Below is a small trained network, with its code and all its weights. Each question gives an input and a target symbol and asks what happens when units are switched off, that is, made to give their printed mean instead of their output.

import numpy as np


def w(rows, s, z=0):
    codes = np.array(rows[::2]) - 128.0
    scale = np.full(codes.shape[1], s)
    scale[-1] = z or s
    return codes * scale


def norm(h):
    return h / np.sqrt((h * h).mean(-1, keepdims=True) + 1e-5)


def f(y):
    return np.maximum(y, 0)


def softmax(a):
    e = np.exp(a - a.max(-1, keepdims=True))
    return e / e.sum(-1, keepdims=True)


def log_softmax(a):
    a = a - a.max(-1, keepdims=True)
    return a - np.log(np.exp(a).sum(-1, keepdims=True))


def net(x, mask):
    ids = ['αγεζηθλπτφψ'.index(c) for c in x.split()]
    T = len(ids)
    res = E[ids] + P[:T]
    r = norm(res)
    for j in range(2):
        rows = slice(3 * j, 3 * j + 3)
        q, k, v = (r @ M[0][rows].T for M in (Q, K, V))
        z = softmax(np.where(np.tri(T) > 0, q @ k.T / 3**0.5, -1e9)) @ v
        o = O[0][rows]
        res = res + np.where(mask[j], z, o[:, -1]) @ o[:, :-1]
    y = f(norm(res) @ A[0][:, :-1].T + A[0][:, -1])
    res = res + np.where(mask[2:14], y, B[0][:, -1]) @ B[0][:, :-1]
    return log_softmax(norm(res)[-1] @ U[:, :-1].T + U[:, -1])


Q, K, V, O, A, B = {}, {}, {}, {}, {}, {}
E = w([
[132,162,235,96,130],'α',
[153,38,147,141,90],'γ',
[93,201,254,55,98],'ε',
[177,67,153,137,156],'ζ',
[86,200,218,70,81],'η',
[136,30,159,131,162],'θ',
[105,42,101,136,42],'λ',
[213,108,105,155,92],'π',
[146,73,53,157,121],'τ',
[172,173,92,118,190],'φ',
[76,129,93,112,182],'ψ',
],0.0091)
P = w([
[74,115,148,253,170],'0',
[154,84,149,193,233],'1',
[142,86,134,162,199],'2',
[156,52,120,128,182],'3',
[154,49,106,102,162],'4',
[145,50,83,75,126],'5',
[151,46,79,45,125],'6',
[149,55,74,11,105],'7',
],0.0044)
Q[0] = w([
[168,112,166,24,99],'head 1',
[61,177,247,137,114],'head 1',
[157,25,86,113,102],'head 1',
[147,117,3,131,165],'head 2',
[194,40,50,162,98],'head 2',
[176,118,130,77,111],'head 2',
],0.014)
K[0] = w([
[156,83,165,78,17],'head 1',
[139,175,241,236,63],'head 1',
[153,170,52,70,105],'head 1',
[172,78,129,8,156],'head 2',
[175,140,65,55,85],'head 2',
[96,131,109,118,34],'head 2',
],0.012)
V[0] = w([
[8,34,191,127,155],'head 1',
[46,146,55,117,226],'head 1',
[162,163,153,49,206],'head 1',
[53,116,66,159,53],'head 2',
[139,123,99,4,148],'head 2',
[19,77,211,112,98],'head 2',
],0.011)
O[0] = w([
[25,32,189,52,148,255],'head 1',
[207,70,130,21,137,164],'head 1',
[131,179,207,85,129,180],'head 1',
[175,145,91,56,185,87],'head 2',
[95,85,183,152,202,47],'head 2',
[121,255,85,142,171,116],'head 2',
],0.0097,0.0045)
A[0] = w([
[95,180,177,115,14,104],'neuron 1',
[151,145,227,132,134,40],'neuron 2',
[147,115,79,60,117,64],'neuron 3',
[145,137,23,98,69,116],'neuron 4',
[85,223,134,56,117,156],'neuron 5',
[254,109,198,99,21,118],'neuron 6',
[87,84,121,247,200,151],'neuron 7',
[82,163,92,205,200,105],'neuron 8',
[53,104,224,134,193,137],'neuron 9',
[54,122,168,201,61,91],'neuron 10',
[199,52,33,222,110,249],'neuron 11',
[121,205,81,216,102,207],'neuron 12',
],0.0075,0.0021)
B[0] = w([
[129,82,7,185,154,219],'neuron 1',
[131,127,115,186,122,174],'neuron 2',
[154,88,136,119,77,172],'neuron 3',
[142,132,208,167,122,167],'neuron 4',
[212,60,148,179,172,226],'neuron 5',
[99,229,98,24,166,252],'neuron 6',
[137,193,83,144,56,192],'neuron 7',
[105,111,86,36,184,161],'neuron 8',
[123,75,128,142,55,248],'neuron 9',
[204,185,149,66,97,217],'neuron 10',
[146,172,178,241,219,254],'neuron 11',
[52,149,164,38,95,180],'neuron 12',
],0.011,0.005)
U = w([
[82,188,122,94,221,5],'α',
[11,199,181,139,183,110],'γ',
[166,175,44,72,82,33],'ε',
[135,110,120,166,15,137],'ζ',
[49,167,141,147,78,45],'η',
[71,65,198,115,59,76],'θ',
[53,71,33,136,196,132],'λ',
[150,208,148,250,120,213],'π',
[202,71,155,207,217,208],'τ',
[226,200,165,63,217,152],'φ',
[161,30,169,14,154,175],'ψ',
],0.011,0.0026)

Each question gives the input, a string of symbols that net reads in full, and the target symbol t.
The units are the heads (3 rows each of Q, K, V and O) and the neurons (one row each of A and B). Each row of codes is followed by its name. A weight is (code - 128) times the scale printed after its matrix; where a second scale follows, it is the last column's (O, A, B and U).
mask holds one flag per unit, heads first, then neurons. A switched-off unit (its flag False) gives its mean, the last column of its rows in O or B, instead of its output. The means were averaged over made-up inputs and are rounded, as every weight is.
A unit's drop is (log p(t) with every unit on - log p(t) with that unit switched off) / (log p(t) with every unit on - log p(t) with every unit switched off).
The circuit of an input: a set's keep is (log p(t) with only the set's units on - log p(t) with every unit switched off) / (log p(t) with every unit on - log p(t) with every unit switched off). Starting from the 12 units with the biggest drops (on a tie, the unit counted first), units are removed one at a time, each time the one whose removal leaves the highest keep (on an exact tie, the one counted first), for as long as the keep stays at least 0.8.
circuit, biggest first: the units of the circuit, biggest drop first
top k neurons: the k neurons with the biggest drops, biggest first
which heads matter: for each layer, one digit per head in row order, 1 if its drop is at least 0.15 and else 0, layers parted by /
input λ α ψ π ζ τ θ η, target φ: which heads matter : 01
input τ ζ η η φ λ, target φ: which heads matter : 10
input ψ φ φ, target ψ: circuit, biggest first : [head 2; head 1]
input α ζ α ζ γ θ, target θ: which heads matter : 00
input ε ψ ψ φ η, target γ: which heads matter : 11
input π ζ ε, target ε: top 2 neurons : [neuron 1; neuron 6]
input θ ψ ε ζ ζ π θ, target π: circuit, biggest first : [head 1]
input θ α τ ε, target π: circuit, biggest first : [head 2; head 1; neuron 5; neuron 1]
input π π λ λ ψ ζ ε, target ε: circuit, biggest first : [head 1; neuron 6; head 2]
input ζ π ε ζ, target π: which heads matter : 10
input π θ ψ ε η, target ε: which heads matter : 11
input γ τ ψ ψ η, target λ: circuit, biggest first : [head 1; head 2; neuron 5]
input γ ζ π φ γ ζ ε ε, target λ: circuit, biggest first : [head 1; neuron 1; head 2; neuron 5]
input η τ τ ε ε φ ε π, target φ: circuit, biggest first : [head 1; neuron 6; head 2]
input λ ε ε θ η ε ε, target φ: circuit, biggest first : [head 2; neuron 5]
input ε ε φ ζ θ, target φ: circuit, biggest first : [head 1]
input ε η ε ε ε γ ψ φ, target ψ: circuit, biggest first : [head 1; head 2]
input λ γ ε η π ψ ε α, target φ: circuit, biggest first : [head 2; neuron 5]
input τ ψ λ θ π λ γ, target π: circuit, biggest first : [head 1; neuron 11]
input π λ α ζ θ α, target ε: top 2 neurons : [neuron 1; neuron 6]
input η θ ζ ε, target α: which heads matter : 11
input ε τ ε τ ζ, target τ: circuit, biggest first : [head 1; neuron 11]
input φ α ζ, target φ: which heads matter : 10
input ψ η π, target ψ: which heads matter : 00
input τ η ε, target ψ: which heads matter : 11
input ψ ε ψ ε, target τ: top 3 neurons : [neuron 5; neuron 6; neuron 1]
input ε γ λ θ φ π, target φ: circuit, biggest first : [head 1; neuron 6]
